Below is a small trained network, with its code and all its weights. Each question gives an input and a class and asks what happens when units are switched off, that is, made to give their printed mean instead of their output.

import numpy as np


def w(rows, s, z=0):
    codes = np.array(rows[::2]) - 128.0
    scale = np.full(codes.shape[1], s)
    scale[-1] = z or s
    return codes * scale


def norm(h):
    return h / np.sqrt((h * h).mean(-1, keepdims=True) + 1e-5)


def f(y):
    return np.maximum(y, 0)


def log_softmax(a):
    a = a - a.max(-1, keepdims=True)
    return a - np.log(np.exp(a).sum(-1, keepdims=True))


def net(x, mask):
    res = np.array(x, float).reshape(1, 6) / 4 @ E
    u = 0
    for l in range(4):
        y = f(norm(res) @ A[l][:, :-1].T + A[l][:, -1])
        res = res + np.where(mask[u : u + 5], y, B[l][:, -1]) @ B[l][:, :-1]
        u += 5
    return log_softmax(norm(res)[-1] @ U[:, :-1].T + U[:, -1])


A, B = {}, {}
E = w([
[200,93,94,249,144,67,152],'x0',
[55,32,38,213,114,92,100],'x1',
[89,184,141,126,128,183,82],'x2',
[240,92,21,160,113,180,172],'x3',
[190,49,189,162,103,203,34],'x4',
[107,214,104,83,2,75,94],'x5',
],0.0081)
A[0] = w([
[84,89,167,130,157,149,83,109],'0.n1',
[108,194,125,97,27,140,95,90],'0.n2',
[76,143,123,102,87,6,164,9],'0.n3',
[161,152,165,87,177,101,165,4],'0.n4',
[35,152,101,123,111,134,138,211],'0.n5',
],0.022,0.0035)
B[0] = w([
[119,65,167,122,165,111,107,188],'0.n1',
[193,140,97,17,132,89,134,246],'0.n2',
[7,182,107,233,77,123,47,238],'0.n3',
[104,160,139,153,75,190,172,194],'0.n4',
[143,143,114,63,222,91,158,215],'0.n5',
],0.018,0.013)
A[1] = w([
[112,186,126,98,122,128,102,2],'1.n1',
[126,138,200,135,106,141,92,18],'1.n2',
[105,56,16,174,172,106,211,155],'1.n3',
[179,91,156,72,143,124,165,134],'1.n4',
[113,202,188,105,91,205,247,80],'1.n5',
],0.015,0.0033)
B[1] = w([
[69,131,93,70,65,96,170,187],'1.n1',
[133,37,179,106,59,103,165,145],'1.n2',
[161,73,69,162,214,142,82,213],'1.n3',
[99,198,154,218,87,99,111,213],'1.n4',
[122,193,116,127,160,246,171,254],'1.n5',
],0.014,0.0093)
A[2] = w([
[79,135,124,117,167,146,165,29],'2.n1',
[203,163,127,78,128,106,99,156],'2.n2',
[50,100,113,127,173,138,158,86],'2.n3',
[147,129,251,100,130,140,75,2],'2.n4',
[179,131,115,124,54,153,76,101],'2.n5',
],0.023,0.0032)
B[2] = w([
[196,125,164,131,108,115,73,210],'2.n1',
[129,70,137,137,154,110,232,255],'2.n2',
[233,152,183,118,145,76,56,232],'2.n3',
[7,37,123,151,111,226,136,209],'2.n4',
[166,121,168,129,24,81,113,187],'2.n5',
],0.018,0.0084)
A[3] = w([
[100,130,56,2,127,149,157,47],'3.n1',
[51,161,64,146,106,123,93,53],'3.n2',
[87,150,117,147,150,107,78,3],'3.n3',
[160,189,119,169,93,182,211,83],'3.n4',
[229,73,68,205,90,146,130,83],'3.n5',
],0.019,0.0039)
B[3] = w([
[60,180,120,124,238,154,191,235],'3.n1',
[113,131,120,113,55,115,65,215],'3.n2',
[194,99,125,75,77,103,95,191],'3.n3',
[182,166,199,132,87,148,85,254],'3.n4',
[100,146,5,191,128,171,168,240],'3.n5',
],0.02,0.0093)
U = w([
[186,226,188,144,92,224,139,157],'0',
[199,98,155,103,238,79,50,49],'1',
[194,122,103,137,34,109,224,3],'2',
[102,203,96,103,55,48,33,140],'3',
[95,208,108,30,188,89,222,190],'4',
[172,116,5,212,151,160,131,200],'5',
[90,38,186,152,123,200,129,139],'6',
],0.015,0.003)

Each question gives the input, the list of numbers given to net, and the class t.
The units are the neurons (one row each of A and B). Each row of codes is followed by its name. A weight is (code - 128) times the scale printed after its matrix; where a second scale follows, it is the last column's (A, B and U).
mask holds one flag per neuron, layer by layer. A switched-off neuron (its flag False) gives its mean, the last column of its row in B, instead of its output. The means were averaged over made-up inputs and are rounded, as every weight is.
A unit's drop is (log p(t) with every unit on - log p(t) with that unit switched off) / (log p(t) with every unit on - log p(t) with every unit switched off).
The circuit of an input: a set's keep is (log p(t) with only the set's units on - log p(t) with every unit switched off) / (log p(t) with every unit on - log p(t) with every unit switched off). Starting from the 12 units with the biggest drops (on a tie, the unit counted first), units are removed one at a time, each time the one whose removal leaves the highest keep (on an exact tie, the one counted first), for as long as the keep stays at least 0.8.
circuit, biggest first: the units of the circuit, biggest drop first
top k neurons: the k neurons with the biggest drops, biggest first
top k neurons in layer l: the k neurons of layer l with the biggest drops, biggest first
drop of u: that unit's drop, to one decimal
input [-1,-8,-5,7,5,7], class 2: circuit, biggest first => 2.n2
input [-8,3,-4,0,-4,7], class 4: top 3 neurons => 0.n2, 0.n5, 3.n1
input [-4,-2,5,8,1,-1], class 2: top 3 neurons => 0.n4, 2.n5, 0.n3
input [-6,-6,-6,4,8,4], class 2: circuit, biggest first => 2.n5, 2.n2
input [3,1,8,-6,-4,5], class 4: top 2 neurons in layer 3 => 3.n1, 3.n4
input [0,-1,0,2,-3,-6], class 0: top 2 neurons => 1.n5, 0.n4
input [-4,3,-4,3,5,5], class 2: circuit, biggest first => 0.n3, 2.n2
input [-2,8,3,-2,2,3], class 1: top 2 neurons => 0.n1, 2.n3
input [4,8,8,-6,-6,-2], class 1: circuit, biggest first => 0.n5, 2.n3
input [3,-4,1,8,-5,-3], class 0: top 4 neurons => 1.n5, 3.n4, 0.n4, 0.n1
input [-6,1,8,0,-3,-4], class 1: top 3 neurons in layer 0 => 0.n5, 0.n1, 0.n2
input [3,-7,-7,0,-4,1], class 0: top 3 neurons => 0.n4, 1.n5, 3.n4
input [-2,5,-1,-4,-3,-3], class 1: top 2 neurons => 0.n5, 2.n3
input [-4,-1,5,-6,-8,-5], class 1: top 2 neurons => 0.n5, 2.n3
input [1,4,7,-1,3,-6], class 6: circuit, biggest first => 0.n1
input [-4,0,-4,2,-1,-5], class 0: top 2 neurons => 1.n5, 0.n4
input [-8,1,-6,1,-2,-7], class 1: top 2 neurons => 0.n1, 2.n3
input [-7,-1,6,7,-6,-6], class 0: top 2 neurons => 1.n5, 0.n3
input [-4,-6,-5,0,0,5], class 4: top 2 neurons => 0.n2, 3.n1
input [-2,-5,-5,-4,-7,-1], class 3: circuit, biggest first => 0.n3
input [2,-4,-7,4,7,4], class 2: top 2 neurons => 2.n5, 0.n4
input [-2,4,4,-6,-6,-3], class 1: top 2 neurons => 0.n5, 2.n3
input [0,1,-2,1,6,-3], class 6: top 2 neurons in layer 0 => 0.n1, 0.n5
input [3,1,-2,-2,3,-1], class 6: drop of 0.n1 => 0.6
input [-7,-6,6,0,8,7], class 4: drop of 0.n2 => 0.6
input [2,-8,2,-3,6,-1], class 6: drop of 0.n1 => 0.3
input [-2,-1,-7,-3,-3,-6], class 0: circuit, biggest first => 0.n4
